Here is a tiny trained network, its code and every weight. The questions are about switching its units off for an input and a class, where a switched-off unit gives its printed mean instead of its output.

import numpy as np


def w(rows, s, z=0):
    codes = np.array(rows[::2]) - 128.0
    scale = np.full(codes.shape[1], s)
    scale[-1] = z or s
    return codes * scale


def f(y):
    return np.maximum(y, 0)


def log_softmax(a):
    a = a - a.max(-1, keepdims=True)
    return a - np.log(np.exp(a).sum(-1, keepdims=True))


def net(x, mask):
    res = np.array(x, float).reshape(1, 6) / 4 @ E
    y = f(res @ A[0][:, :-1].T + A[0][:, -1])
    res = res + np.where(mask, y, B[0][:, -1]) @ B[0][:, :-1]
    return log_softmax(res[-1] @ U[:, :-1].T + U[:, -1])


A, B = {}, {}
E = w([
[140,175,106,127,186,82,95,59,111],'x0',
[146,132,117,172,164,82,155,208,117],'x1',
[96,103,90,86,138,112,174,126,85],'x2',
[155,174,170,171,82,98,138,146,119],'x3',
[142,82,172,67,140,104,227,2,116],'x4',
[48,170,150,76,175,99,137,192,202],'x5',
],0.01)
A[0] = w([
[115,98,148,6,195,118,254,77,85,111],'N0',
[132,101,163,125,113,147,185,157,162,217],'N1',
[174,117,53,102,229,112,95,95,122,176],'N2',
[57,61,91,116,167,153,116,143,156,207],'N3',
[166,144,135,191,36,177,99,180,137,97],'N4',
[104,211,83,160,215,64,131,143,118,174],'N5',
[205,73,159,189,66,122,154,95,52,253],'N6',
[137,114,135,95,50,224,61,57,129,140],'N7',
[149,93,60,204,133,116,142,149,21,201],'N8',
[158,187,152,127,127,156,95,160,142,16],'N9',
],0.0082,0.0033)
B[0] = w([
[100,29,173,70,174,127,191,47,129,255],'N0',
[191,64,130,111,154,169,136,71,93,184],'N1',
[176,85,20,112,101,194,109,152,51,200],'N2',
[223,87,130,68,48,172,106,170,83,207],'N3',
[143,54,125,23,121,137,157,74,126,219],'N4',
[130,175,92,172,65,131,99,231,150,218],'N5',
[215,131,2,145,65,223,97,159,93,243],'N6',
[212,116,99,180,24,165,158,146,120,209],'N7',
[201,85,83,193,43,104,81,203,77,230],'N8',
[95,116,136,135,220,61,147,107,105,160],'N9',
],0.0071,0.0097)
U = w([
[94,76,154,107,200,125,159,117,134,31],'0',
[188,115,76,148,92,156,138,142,109,253],'1',
[77,246,136,171,169,94,126,151,154,4],'2',
],0.013,0.0013)

Each question gives the input, the list of numbers given to net, and the class t.
The units are the neurons (one row each of A and B). Each row of codes is followed by its name. A weight is (code - 128) times the scale printed after its matrix; where a second scale follows, it is the last column's (A, B and U).
mask holds one flag per neuron, in row order. A switched-off neuron (its flag False) gives its mean, the last column of its row in B, instead of its output. The means were averaged over made-up inputs and are rounded, as every weight is.
A unit's drop is (log p(t) with every unit on - log p(t) with that unit switched off) / (log p(t) with every unit on - log p(t) with every unit switched off).
The circuit of an input: a set's keep is (log p(t) with only the set's units on - log p(t) with every unit switched off) / (log p(t) with every unit on - log p(t) with every unit switched off). Starting from all 10 units, units are removed one at a time, each time the one whose removal leaves the highest keep (on an exact tie, the one counted first), for as long as the keep stays at least 0.8.
circuit, biggest first: the units of the circuit, biggest drop first
k most important neurons: the k neurons with the biggest drops, biggest first
drop of u: that unit's drop, to one decimal
input [-8,-6,4,-4,8,0], class 0: circuit, biggest first : N0
input [2,7,7,5,3,3], class 0: circuit, biggest first : N0, N6
input [-2,-1,-4,2,-7,4], class 2: 2 most important neurons : N6, N0
input [-1,-8,-6,-6,2,8], class 0: 3 most important neurons : N6, N8, N5
input [2,-4,-8,-6,4,5], class 0: 2 most important neurons : N6, N8
input [-5,-1,5,8,7,0], class 0: 2 most important neurons : N0, N8
input [0,-7,-2,-2,-8,8], class 2: drop of N6 : 0.3
input [-7,-8,-4,-7,8,6], class 0: drop of N0 : 1.1
input [2,3,3,3,0,6], class 2: drop of N6 : 0.1
input [7,6,8,3,5,6], class 0: drop of N0 : 1.0
